Each row was made from one small tree. Brackets hold a mark, then the marks that hang from it, in the order of their numbers. Every link used is in the known rows. Write each row's tree.
Known rows
(K_555 (K_300 (K_735 (K_670 K_477)) (K_810 K_237))): [-103  364  -96  -26   17  -96  147  -94 -182   51   39  126  139  -16
 -212 -132  -32 -328 -231  -50  150  -30  -12  -29  280  142  340  161
  442 -228   40 -193  194 -448 -116 -101  -56  136  155  730 -158  228
  175   63 -222  -38 -153    4   65 -381  -93   -8  -54   64  401   -3
 -128   39   14  195  -98]
(K_555 (K_300 K_29 (K_735 K_105)) (K_883 K_810)): [-118  271 -138   75   64  -83  -83  -54 -219  -13 -121  226   32 -172
 -126   55  -22 -290 -216 -228  261  -45  -33   18  205   40  256  172
  573 -138  -71 -275  238 -278 -169 -221 -208  116  224  638 -126  351
   55  -38   -8   12 -411   27  275 -426  -91    1 -145  109  234  -58
  -98  -83 -171  115  -78]
(K_812 K_467 (K_810 K_29 K_883)): [-211  246  286 -280  237  202  293   97 -131  146 -197 -249   75  196
 -193   21  -44 -106 -199  -30  -41  -26 -147   74  284  120  267   -9
  -93  136  223 -235  395 -226  100   48  -97   83 -147  366 -242  234
 -142   45 -220 -200   43  349 -220 -277 -191 -162   69 -100  351  132
 -331  -43  -13  118 -133]
(K_736 (K_290 K_329 K_477)): [-226   94  -23 -153  187   -2  141 -165  -56 -189 -162 -246   10  159
 -288  172 -150  -94  -72  -13   89  -72 -150  105   64  115  327   88
  226 -252   24 -115  186 -147 -198   15 -214  263  222   81    0   87
   54   64  -68  -38 -205   85  170 -518  -81  -89  256   39  122  -95
 -350 -115   96  303  140]
(K_329 K_467 K_555 (K_946 (K_105 K_670))): [-434  164  -53 -107   -8  301  197  -40 -129  137    3  146 -271  208
  -52  148  -13 -199   66  157   -4 -248   -6   15  268  112  130 -292
   58  -32  -76 -123   38   -7 -201  292 -237   22   74  275   56  125
   63  107 -331    3 -274    8 -161 -515  -48  210  -86  339  530 -183
 -375   76 -146  318  269]
(K_670 (K_105 K_300) (K_477 K_467 K_709)): [-205   95 -142   31  173   55  191 -208 -118  115  261  -95  238  -25
 -228   -8  223 -430   72    5  -11 -100  -48 -223   73  115  256  -58
  230  -17 -106 -258  -74 -278 -136    2 -303  318   66  707  -64   13
  -63  111  -91 -124  -35   22   81 -101 -123 -129  128 -140  338 -160
 -114 -361  -16  291   39]
(K_883 (K_810 K_29 K_237)): [-199  337   85 -133  112  255  255  -96 -112  101 -153  -28   13  116
  -68  158  -84 -125  -10   36   99  -61   23  159   87  102  330   68
  159  -40  -10 -287  404   41   64 -130 -116  241   32  354 -118  231
  -19   14  -78    8  -93  206  -31 -293 -194   18 -187  136  325  132
 -191  -34   26   50 -193]
(K_946 (K_105 K_300) K_477): [-214  -42  -88  -29  214  225  127 -259 -164   39  161   59  -47  195
 -276   40  153 -355   44  -59   15  -80   20  -65  415  375  397  -95
  214 -154  -71 -230  -32 -251 -251  128 -288  304   73  536  -38  160
 -108   -5  -54 -192 -104  -37   82 -308 -176 -160   32  -24  291 -110
 -154  -22  -52  149   25]
(K_946 (K_105 K_300) (K_477 (K_467 K_29) K_709)): [-191 -110  -80    2   83  306  212 -361 -170   38  296  -40   88  171
 -102   21  271 -366  100   81    2 -100 -193  -11  237  341  313 -102
  245  -69   29  -91 -125 -297 -230   73 -310  286   16  567 -109   13
 -193  -46  -76 -238   44  -16  172 -126 -303 -185  113 -150  402 -118
 -146 -282  -97  199   90]
(K_736 (K_290 K_477 (K_946 K_105)) (K_709 K_329)): [-267   92  -34 -262   52   49  221 -320  -15 -243 -120 -382 -148  294
 -316  228  -84   20 -338   11  277 -155 -215  -28  117   75  432   66
  123 -206  -12 -191    4 -126 -326   32 -327  230  199  108   81   -7
  -39  -27  -54  -72 -140  -32   55 -471 -209 -153  257  -55    3 -282
 -334 -126   -5  183  184]
(K_709 (K_329 (K_467 K_812))): [-271  192  -62  -39  -97  -49  110 -134  -84   81 -109  -46 -224   32
 -241   78   50 -210   28  131   65 -154  -77  119   64  221  214 -148
  144  122  -42 -204  297 -207  -71    8 -141  265  -28  353  -31  -47
   -6  -47 -274 -124  -46  116   65 -264 -121  -12  -45  181  246 -130
  -81   90  -51  294   74]
(K_105 (K_300 K_29 K_810) K_670): [-104  135   44   96  243  -63  250 -105  -12   95  -33  216   86   59
 -218   99  214 -259  -65 -129  -15 -116  121  -18  360  334  366  -81
  443 -158   21 -351   -1 -177 -212  -69   12  144  145  533  -40  130
    4 -151  -50 -296 -328   76  143 -423 -248 -190  -28   -5  225   -3
  -31  124   17  136   70]
(K_736 (K_290 K_477 K_946) K_709): [-275   92   -1 -316   99   51  294 -278   38 -306 -161 -327 -105  264
 -322  224 -102   65 -262   61  192 -121 -181   88   53    7  454  131
  217 -253   59 -180   38 -132 -257   62 -314  160  207  131   42   36
   85   29  -35  -46 -281  -13  -54 -494 -161  -97  261  -48   35 -215
 -253 -199   68  270  130]
(K_290 K_329 (K_477 K_467) K_946): [-265   12  -73  -47  250  -60  335 -231   86 -255 -162 -328  -37  233
  -70   86 -266 -166 -161  -43   76  -52 -243   33  127  239  264  131
  220 -325   10   28  202 -447 -118  -24 -182  225  194  139 -102   59
    0   30 -147   30 -148   66  312 -489 -260 -109  370  -34   18 -249
 -241 -217   57  253  430]
(K_946 (K_477 K_709 (K_736 (K_290 (K_329 K_467))))): [-222  -22 -151  -69  -69  195  281 -211  -29   -7  128 -137  -55   71
 -114   91   23 -250   28  149   87 -187 -256  238   78   80  350   65
  262  -57   20  -97  -66 -213 -116   73 -376  358  119  311  -38  -21
   16   94 -113 -146  -71   59  219 -351 -239  -50  116   29  335  -92
 -308 -219   29  521  -12]
(K_670 K_105 (K_477 K_709 K_736)): [-266  201  -97   -3   73   56  207 -181  -27  144  211 -166  126 -116
 -195   36   42 -357  -53   43   70  -51   34 -151   31   -3  242   22
  252   13 -115 -289    9 -223  -50  -11 -497  389  134  642   -7   76
   63  170  -87  -98  -34   55   58 -172 -166  -81   71  -68  377 -173
 -258 -322   38  440  -54]
(K_329 (K_290 K_946) (K_555 (K_883 K_810))): [-441  182   41  -44  -21   83  301   10  -63  -24 -189   20 -185  100
  176  106 -135  -99   20   25   65 -127   26  163    0   50  318   58
  307 -108 -213 -207  143   30  -98   61 -199   61  189  227    4  147
  218  209  -71   96 -418  102  -87 -558  -60  142  -26  266  187 -190
 -300 -132  -55  270   47]
(K_105 (K_300 K_29) (K_670 K_477)): [-138  137   11   17  316   27  243  -73  -59   36   57   99  162   11
 -246  120  335 -337   19 -135  -44  -49  172 -187  355  241  379  -65
  314  -21 -107 -346   18  -69 -231  -36 -172  183   37  522  -89  142
  -33  -40  -66 -221 -259  -16   91 -401 -157 -204   -2  -12  197 -100
   -1  145  -36  154   78]
(K_670 (K_105 K_300) (K_477 K_467 K_709 K_736 K_946)): [-232   83 -174   25  106   63  410 -274  -40  121  363 -168  261 -217
  -16   -5  257 -408  -23   42  -43 -247 -102 -182  110   17  245   -3
  317  -89  -78 -267 -271 -249 -129  -57 -469  322   64  797  -33  -88
  -61  130   32 -140   24   83  227  -73 -292 -134   75 -297  450 -227
 -259 -500   15  377  -20]
(K_329 K_290 (K_467 (K_812 K_29)) (K_946 (K_105 K_670))): [-455  219   35 -159   14  221  167  -54 -254  172 -132  172 -309  241
  -96  188  198 -212  -43  189   -2  -93  149  210  296   26  168 -348
  292  104  -34 -179   47 -148 -273  187 -347  -60  113  336  -46   85
  157   46 -257   20 -365   69 -105 -422 -171   77  -28  255  475 -307
 -320  146  -45  346  292]
(K_670 (K_105 K_300) (K_477 K_736 K_946)): [-260  151 -104  -28  221   15  292 -194  -58  110  213 -112  182 -190
 -167    1  238 -372  -74  -47  -58 -173  156 -238  222   73  323  -14
  276  -77 -134 -332 -150 -175 -145  -18 -467  323   89  748   -3   60
    3  122   42 -100 -128   16  118 -202 -175 -157    9 -205  387 -210
 -261 -230   66  299  -45]
(K_290 (K_329 (K_467 (K_812 K_810)) K_555 K_946)): [-406  178   17  -97  -62   61   82   -8 -156   98 -159   51 -251  228
  -94  119  -53 -110   -2   89  -20 -132 -124  190  117  140  140 -209
   56   -6  -21  -18  251 -167  -75  140 -265  109  119   72  -94   87
   96   96 -375    5 -313  155   14 -481   52  120   93  262  434 -142
 -295   35   52  348  256]
(K_736 (K_290 K_329 K_946) K_709): [-256  101   40 -327   66   -8  177 -234   11 -266 -186 -281  -64  249
 -355  240 -116    4 -257  -16  226 -143 -243  135  -17  -29  440   92
  216 -228  -46 -113   45  -57 -267   72 -271  163  194   43  -18   65
   80    3  -99  -37 -265   25   90 -525  -96  -33  268  -50  -20 -180
 -225 -162  100  344   77]
(K_946 (K_105 K_670) (K_477 K_736)): [-282   27  -28  -22  173  251  252 -267  -65   90  158  -41   -2  129
 -119  105   63 -337  -28   42   80  -88   25  -57  428  169  306  -66
  252 -145  -60 -219 -105 -223 -236  107 -336  232   53  446  -47  217
  -45   -1    1 -198  -64   35  133 -338 -242 -165  -29  -27  317 -135
 -328    4  -86  330   85]
(K_237 (K_810 K_29 K_883)): [-218  360   14 -336  150  106  241 -134  -10   47 -154  -74   -3  150
 -332  125 -283 -181   -9   65   71 -107  -92    6  279   72  486  113
   78   13  195 -213  301  -46  -40 -121 -165  164  -54  524 -150  203
  100  -11 -309 -144  -15  118  -17 -278 -129  -60  -87   92  312  113
 -205 -135  -32  126  -20]
(K_300 (K_29 K_237) K_735 K_810): [-202  265    6  171  123  -32   -2  -77  -51  149   -6  214  192 -101
 -198  186   56 -109 -269  -88  207   24   26  247  377  536  177   35
  387 -252   99 -301  142 -429   25 -199  -42  211  204  773  114  104
   67   32 -266 -223 -283   34  145 -412 -188  101 -165  -34  253   -8
 -235  -70   36  223  -66]
(K_812 K_29 (K_237 K_810)): [-288  190  194  -99  357  212   38  -34  150  -11 -142   76 -123   58
 -329   60 -156 -231  -82  -96   94   54  -57   39  211  271  209   39
  262 -193   82 -252  407 -199 -162   21 -116   74   91  556 -118  161
  107   14  -79 -105  -75  150  -43 -298 -272  -65   39   52  277   39
 -140   86  110  158 -123]
(K_735 (K_300 (K_555 K_883) K_810) (K_670 K_105)): [-124  238  -61   46   37 -128   76 -200 -145  140  -78  204  129  -63
 -201 -109 -187 -441 -197   10  305 -207  118 -272  366   30  434  117
  470 -134  -32 -150  197 -424 -209  -25  140  122  184  739 -154  380
  147  -32 -274 -129 -407   39   10 -378  -74  -14   54 -109  274  -25
 -119 -108  123   28  116]
(K_736 (K_709 (K_329 K_467))): [-263  171  -57 -197  -79   61  138 -160  -26    4 -106  -54 -209  100
 -323  101   -6 -138  -69   89  153 -220 -150   11   47  118  294  -47
   75   72  -16 -247  105  -48 -126   38 -182  257   34  262  -10  -29
  -15  -34 -217  -71  -95   25   11 -301 -125   29    7   85  173 -118
  -75    2  -29  342   39]
(K_105 (K_300 K_555 K_735 K_810) K_670): [-173  178   11  203  118  -93  292 -158  -61  113    1  212  104   35
 -173   17  128 -263  -76 -159   52 -196   62   61  448  291  461  -18
  477 -424    5 -347  -49 -439  -97   17  162   87  157  607  -52  102
   27  -68 -133 -375 -263  184  159 -409 -194 -145  -84  -74  244   29
 -146  232   44  194  170]
(K_709 (K_329 (K_290 (K_946 (K_477 K_736))) K_467)): [-363  103 -119  -50  -95   64  343  -48   -4   62  -89  -87 -209  102
  -46   10   47 -259  -79  140   43 -201  -40  154  167  185  328  -30
  174  128 -102 -182   25 -195 -125   94 -190  266   82  366   19  -63
   40   46 -253  -42 -115   44  136 -419 -241   12   23  200  185 -236
 -234   70  -30  431  117]
(K_736 (K_290 K_329 (K_477 K_946))): [-254   88  -42 -141  160   21  222 -212  -38 -212 -116 -300    8  104
 -212  203  -98  -87 -102    1   80 -143 -184  115   70   82  307   92
  249 -302   21 -104   99 -132 -211  -16 -288  237  195  124    6   36
   20  109  -45  -51 -176  107  217 -492 -152  -90  218  -42  160 -136
 -372 -189  122  293  134]
(K_555 (K_300 K_29 (K_810 K_237)) K_883): [  17  346  -25  -44  108 -113  150 -109 -170  -34  -83  119   59 -105
  -90  -54  -11 -292 -198 -186  180  -70 -147   65  197  124  257  193
  612 -125  110 -296  255 -162 -156 -236 -274  130  142  741 -140  132
  108  -46  -21   30 -377  -99  126 -387  -82  -24  -45   90  376  -84
  -44 -180  -69  121 -121]
(K_735 (K_105 K_670) (K_300 K_29 K_555)): [-274  180   18   24  145   12  153  -56  -26  101 -105  231  173 -110
 -151  157    6 -356 -157    3  157 -220  139 -187  559   33  372  -44
  397    6  -51 -289  210 -297 -291   41   64  133  168  653   17  441
  -20 -207 -292 -275 -330  101  135 -516 -178  -27   52  -23  199    8
  -72  129  120   52   93]
(K_735 (K_300 K_29 K_810)): [-171  129  -49   -8   46  -88   91  -72  -16  177  -95  201   62  -67
 -241   76  -36 -256 -140  -12  128  -96   13  -21  357  259  289   39
  405  -37   63 -299  211 -310  -94  -64  -20  269  171  684   -2  241
   56  -89 -198 -152 -312   63   42 -437 -236    7   23   11  191  -10
  -66 -156  113   60 -133]
(K_946 (K_105 (K_300 K_810) K_670) (K_477 K_709 K_736)): [-183  -38  -99  135   85  186  360 -354  -62  142  290   70  -39   84
  -67   38  164 -384  -49   -4   52 -198  -38   -3  387  269  404  -51
  399 -226    7 -245 -260 -337 -265   60 -275  305  144  531  -31  109
  -72  -62   42 -317  -51   46  283 -308 -393 -285   34  -93  401  -83
 -283  -54  -41  276   57]
(K_329 (K_290 K_946) K_467 (K_555 K_883)): [-431  160  -14 -103  -32   98  343   56  -81  -40 -190   42 -276  103
  134   40  -80 -141   62  123   -1 -261  -45  218   18   68  277  -34
  268   46 -128 -139   87  -39 -102  219 -193   27   76  275   14   40
  210  195 -242  124 -420  -60 -149 -591  -72  245    9  318  311 -292
 -268 -122 -100  439  195]
(K_329 K_290 K_467 (K_555 K_300) K_946): [-521  255 -160 -207 -168  173  219  135 -180   89  -80  240 -302   64
   -4  -18   27 -180   30  213 -120 -226   12  196  157  -11  182 -177
  223  102  -30 -123   10   -5 -184  268 -279  -30  181  343   56   27
  232  200 -342  168 -395    9 -150 -536   94  296   -8  522  599 -197
 -334   39  -79  438  183]
(K_670 K_105 (K_477 (K_467 K_29) K_736)): [-292  125   -5  -96  186   59  149 -193  -83  168  152 -197  370  -75
 -125  -11  176 -338    9  109  -10   -8   52 -219  117   21  156  -23
  181   98  -48 -205  -23 -264  -35  -36 -395  277   41  702  -95   77
   31   68  -57  -48  -65   -8   16  -97  -83  -81   60 -177  406 -171
 -298 -373   -4  384   29]
(K_555 (K_300 K_735) K_883): [-108  308 -110  -32   44 -139   82 -122 -171 -140  -58   38  -77 -185
 -222 -102  -71 -302 -136 -164  174  -75 -179   46  111   54  279  178
  537 -228  -23 -209  224 -251 -182  -58 -219   98   77  602 -131  162
  114   50  -33   29 -257   19  182 -355  -23  -20  -70   82  237 -151
  -91  -86 -200  268  -51]
(K_555 K_300 (K_883 (K_810 K_29))): [-133  269  -72  -93   82  -11   72 -204 -168  -83 -147   11 -141 -145
 -171  -14  -99 -263  -76 -113  181  -80  -92   29   51  -50  284  177
  442  -65  -17 -208  321  -85  -96 -156 -236  116   50  411 -196  264
   61   -5   79  105 -246   69  163 -293  -32  -91 -105  196  283   -3
  -97 -128 -189   60  -68]
(K_812 (K_29 K_237) K_467 K_810): [-264  177  404  -81  395  349   83  121    1   98 -134 -173  -27   63
 -201   52   75 -181 -310  -52   26   95   30  127  339  368  -53  -97
   43  -43  136 -276  394 -370  -46   30  -53   35  -16  398  -56  242
  -64   79  -24 -125   -1  301 -103 -270 -195 -200  111  -84  223  119
 -331  153   57  137 -124]
(K_300 (K_29 K_237) K_555 (K_735 (K_105 K_670)) K_810): [-281  277   61  285  143  -18   40 -127  -60  177  -10  305  319 -114
  -88  226   67 -183 -308 -110  276 -106  117  160  641  389  260   -3
  453 -308   69 -330   83 -591  -47 -164   91   95  273  849  137  241
   36  -74 -374 -395 -346   68  228 -483 -153   78 -148  -89  313   59
 -276  134  112  170  155]
(K_810 K_29 K_237 K_883): [ -98  476  174 -381  226  205  507  -22 -163  -10 -113 -187  151  109
  -38  123 -135  -96  -21   85   27 -120 -155   72  213   58  506  108
   27  123  183 -220  412  190   59  -73 -159  249 -157  485 -144  112
   -2   -2 -295  -73   33   88 -192 -310 -178   18  -73  -18  453   52
 -258 -112  -18   98 -184]
(K_812 (K_810 K_237 K_883)): [-153  345  252 -199  191  149  418   60 -167   75 -129 -145  119  234
  -60   87  -82 -174 -160  -23   -3  -79 -152   42  276  157  270   41
   85  -51  184 -300  317  -24  -32   22  -87  196  -34  422 -163  185
   29   53 -195 -115  -72  224 -182 -371 -115  -89   -3  -53  326   54
 -236  -25   70  199 -183]
(K_709 (K_329 (K_467 K_812) K_946)): [-313  236 -107  -88 -173   -9  142 -132 -107  106 -103    3 -291   85
 -221   73   85 -220  -11  154   69 -162  -82  127  112  167  207 -185
  103  124  -49 -154  284 -121 -148   27 -230  211   40  372  -13  -80
   34  -26 -368  -63 -150  126   46 -305  -75   53  -68  250  318 -185
 -133  144  -57  267  104]
(K_329 (K_290 K_477 K_946) K_555): [-510  160   16  -94   69   93  404   19   35 -108 -146 -102 -176  201
   81   90 -164  -17  -33  116  -63  -80   44  114  117  181  342    9
  191 -134  -88 -157  116 -134 -106  145 -243  121  233  190  101   63
  187  218 -188   18 -292   76 -129 -577 -130   82  179  248  234 -247
 -351  -89   50  326  245]

Write each row's tree
[-308  116  -80    7   31   52  350 -127   80 -102    8 -183 -145   -2
   87   81 -314  -93  -24   37   14 -148 -223   85  -13  168  277  120
  208 -231   17  -54  140 -185  -30  -17 -353  375  262   20   21    2
   72  130 -100  -55  -63  150  300 -473 -249  -42  295   87  342 -130
 -433 -222   82  431  248] | (K_290 (K_329 K_555) (K_477 K_709 K_736))
[-307  346   20 -162  229  147  167 -161    1  -37  -46  -18   15  -93
 -278  186 -192 -238 -112   89  101  -73   43   89  301  311  258   87
  143 -148  182 -213  274  -81 -172  -92  -54  165    2  557   67  195
  139   49 -241  -72  -68   30  105 -357   12  -42  -77  101  229  121
 -270   15    3  192  -16] | (K_29 (K_237 (K_810 K_883)))
[-368  200  236  -72   98   17   39 -227  -92  -52 -112  -14  -14  -60
 -222   89  196  -75   -9  113  -21  132   17  221  -61  258  222 -107
  300   34   96  -95  499 -185 -106   51 -241   96  -20  429 -159   66
   37  -89 -149 -168 -160  125 -110 -189 -122  -96   51  -15  420  -73
  -59   51  113  197  -34] | (K_467 K_29 (K_812 K_237))
[-215   51   29   42  276  -78  239 -250    2 -101 -101  -84 -107  224
 -200  110  -94 -282 -249 -208  101 -117  -15  -21  267  301  368  -43
  350 -365 -115 -100   71 -352 -282   80  -87  173  197  223  -68  217
  -15  -98 -100 -119 -202   35  341 -570 -288 -210  225  -17   40 -183
 -199   79   42  153  313] | (K_290 K_329 (K_946 (K_105 (K_300 K_810) K_670)))
[-286   93   78 -114   82   63  287 -255  -13    0   49 -156   37  -13
  -11  160  121 -151   45  154    9 -128 -232  134  165   94  100 -119
  327 -139   41 -174   97 -293  -69 -105 -306   73  -56  570 -109  -86
   27   26  -32 -156   -2  258   38  -82 -298  -23  -11 -194  334 -177
 -140 -356   11  238    1] | (K_477 (K_467 (K_812 K_29)) K_946)
[-247  148   33 -323  -11   43  296 -209   37  -58  -34 -126   24  -27
 -223  145  -55  -37 -143   93  113 -219 -165  136   79  -63  376   84
  299 -145   40 -301  -38   24 -181   41 -324  224  149  320   47    9
  142  -35   52 -116 -166  124   38 -366 -155   14   58  -79  241  -82
 -326 -211   41  469 -178] | (K_477 (K_736 K_290 K_709))
[-367  271  -45  -84 -106  -73  218   60 -106  101  -61   16  -87   -2
  -20  -10  -77 -162  -31   69    6 -161  -74    5  162  134  311  -22
  171   70  -28 -237   87  -48  -90   -1  -76  204  137  368   51  -11
  128   86 -239  -79  -78  121    0 -415    5   20   29  271  338  -72
 -320   22  -49  258    1] | (K_709 (K_329 K_290 (K_555 (K_300 (K_810 K_883)))))
[-318  236   48  -44  160  218   94 -192  -49   57 -115   -4  -47  -57
 -180  221  -66 -119  -53   63  134  -33  100  164  133  228  221   23
  139  -54  -11 -228  349  -60   35 -114  -65  220   39  315    2  252
    4   28  -73  -24  -95  186   81 -287 -113  -11 -174  156  243  149
 -237   -9  -24   62  -88] | (K_883 (K_810 (K_29 K_237)))
[-116  236   82  117  329   64  272 -153  -71  -80    0  161  133 -169
  -88  143  234 -302  -92 -174   97 -161  108    5  444  308  367    3
  478 -211   -6 -326   75  -49 -263  -85  -26   48   36  562  -14  103
  -46  -98  -50 -251 -380   -1  218 -423  -80 -146  -49  -57  218  -44
  -67  198  -58  109  224] | (K_105 (K_300 (K_29 K_237) (K_555 K_883)) K_670)
[-184   92    2   83  238  -75  282 -200  -43  107   53   99   78   33
 -254   18  240 -363   41  -89  -45 -127  161 -153  327  238  380  -39
  330 -158  -59 -328  -24 -255 -201    4  -23  199   93  518  -71  158
   65  -36  -42 -215 -221   25  100 -397 -136 -252   -8    2  225   -9
  -81  167   27  146   37] | (K_105 (K_300 K_810) (K_670 K_477))
[-303  333  240 -172  145   24  198 -166 -180   48 -125 -133    0   56
 -199  196   37  -31 -152  117   32    6  -51  182  253  197  259  -94
   94   83  195 -188  399 -187    2  -57 -187  125 -122  361 -126  165
   37  -23 -231 -205  -77  246 -106 -219  -34 -151  -20  -36  373    8
 -225  -38   15  121  -20] | (K_467 (K_812 (K_810 (K_29 K_237) K_883)))
[-345  145 -147    9 -237  159  490 -223  -13  112  173 -122 -201 -178
  143  104   35 -266 -153  136   67 -397 -231  175   64   65  194  -64
  347  -42  -47 -239 -174  -94 -152   26 -450  300   87  470   84 -178
  -48   83 -107 -139  132  182  339 -274 -530   33  -31  -24  454 -272
 -404 -272  -27  501   -1] | (K_477 (K_709 (K_329 K_290 K_467)) K_736 (K_946 K_105))
[-178  141  -65  101  250  -47   25 -139 -142  225  111   98  298   27
 -307   35  232 -355  -67 -179   59  -24  203 -226  389  246  364  -44
  314  -74  -76 -398  -37 -398  -15  -83 -289  297  199  860  -42   99
   -9   73 -161 -222 -317  -70  -24 -251  -42 -114   55 -114  354 -107
 -119 -163  125  132  111] | (K_670 (K_105 (K_300 K_29 K_555 K_810)) K_477)
[-130  170   41   46  235  -17  246 -132  -88   68   24  212  207  -99
 -116  137   92 -202 -140 -141   57 -153   38   99  529  468  420   33
  381 -207  190 -351   64 -257  -10 -128   14  222  136  754   45    4
   18  -73 -200 -324 -284   14   91 -394 -126  -68   10 -102  338   80
 -171  -16   93   51   67] | (K_105 (K_300 (K_29 K_237) K_555 (K_810 K_883)))
[-305  104  -63  -45  187  125  292 -280  -26 -105    0 -184 -108   69
 -135  144  -97 -171 -102   -1   45 -118  -61  -31  235  232  225   13
  244 -296   38 -202  111 -253 -154    1 -370  240  131  396   20   84
  -36  106  -49  -75  -81   73  103 -357 -299  -90   80  -53  282 -196
 -287 -197   35  187  171] | (K_290 (K_477 (K_946 K_105)))
[-228   37  -97 -108 -116   68  537 -313   71  -72  199 -303  164 -177
  144  153  -24 -178  -74  146   64 -375 -529  250  -42  -91  186   94
  417 -285   57 -104 -198 -125 -153  -72 -371  227   96  396  -11 -211
   -4   68   33 -159  104  296  426 -242 -422   19  131 -258  363 -159
 -424 -597   41  545  -77] | (K_477 K_467 K_709 (K_736 (K_290 K_329)) K_946)
[ -41  174  -49   86  104 -123  134  -62  -90  113   -9  326  150   58
 -244   -6  105 -236 -155 -146   82  -91   64   17  370  435  456   21
  444 -226    0 -269   70 -355 -129 -118   58  193  213  707  -80  127
   71  -82 -224 -295 -323   78  133 -413 -282  -15  -66  -89  261  -17
  -40   20   34  143  -26] | (K_105 (K_300 K_29 (K_735 K_670) K_810))
[-171  149  388 -227  345  265  214  218  -70  141 -190 -230    2  244
 -157   38  -32 -166 -218  -93  -23   63 -103    9  337  176  135  -49
   -6   45  197 -288  355 -317   60   42  -89   76  -50  380 -226  212
  -48   82  -75 -189   17  350 -273 -282 -274 -230  158 -151  250   95
 -332   19   26  132 -142] | (K_812 K_29 K_467 (K_810 K_883))
[-211   20   45  -52  121  140  326 -377 -150  -40  126 -100  196  -67
   72   47  220 -293   13  -11   20 -267 -225  -23  257  178  210  -55
  389 -223   40 -144  -78 -190 -185  -29 -274   71  -46  674 -126  -52
 -133  -57   -6 -170  -67   57  182 -144 -285  -61  -10 -303  416 -180
 -201 -374  -71  136  141] | (K_477 (K_467 K_29) (K_946 (K_105 (K_300 (K_555 K_883)))))
[-264   65  -15 -326   36   32  169 -200  -23 -235 -210 -237 -134  261
 -349  232  -89  -17 -224   35  204 -210 -248  189  -21  -28  401   45
  197 -153   -8  -88   13 -105 -228  133 -239  145  153   25  -31   41
   65    6 -154    4 -293  -44   70 -549 -113   20  249   12   41 -194
 -224 -151   71  406  159] | (K_736 (K_290 (K_329 K_467) K_946) K_709)
[-221  308   14   68  177   87   27   -7  -61   19    1  122  162 -131
 -212  218   79 -121 -219  -67  171   52   25  201  318  463  187   15
  309 -173   16 -276  211 -221  -51 -124 -132  191   99  669  101  107
    4   65 -257 -171 -219   44  129 -387 -150  122 -144  -19  198  -77
 -191  -15  -40  275  -36] | (K_300 (K_29 K_237) K_735)
[-300  260  -24  -75  176   67   91  -73  -55   90  -86  236  207 -214
 -175  194 -136 -337 -242   34  202 -214  120 -114  643  167  387   73
  299    8  124 -269  283 -299 -246  -72   53  189  149  820   94  431
   36 -162 -391 -220 -273    7  164 -500  -79   22   38  -25  253  113
 -194   18  144  -29   14] | (K_735 K_105 (K_300 (K_29 (K_237 (K_810 K_883))) K_555))
[-199  174  -35  -44   23  -31  200 -157  -72    9 -101   73  -18 -163
 -154   -2 -129 -335  -40  -35  185 -209  -76  -55  317   63  373  123
  421 -141  -25 -258  277 -224 -131   51  -38  187   58  609  -64  215
   58  -21 -164  -95 -289   95   43 -402  -82   17   34  -13  176  -58
  -81  -86   43   93  -16] | (K_735 (K_300 (K_555 K_883)))
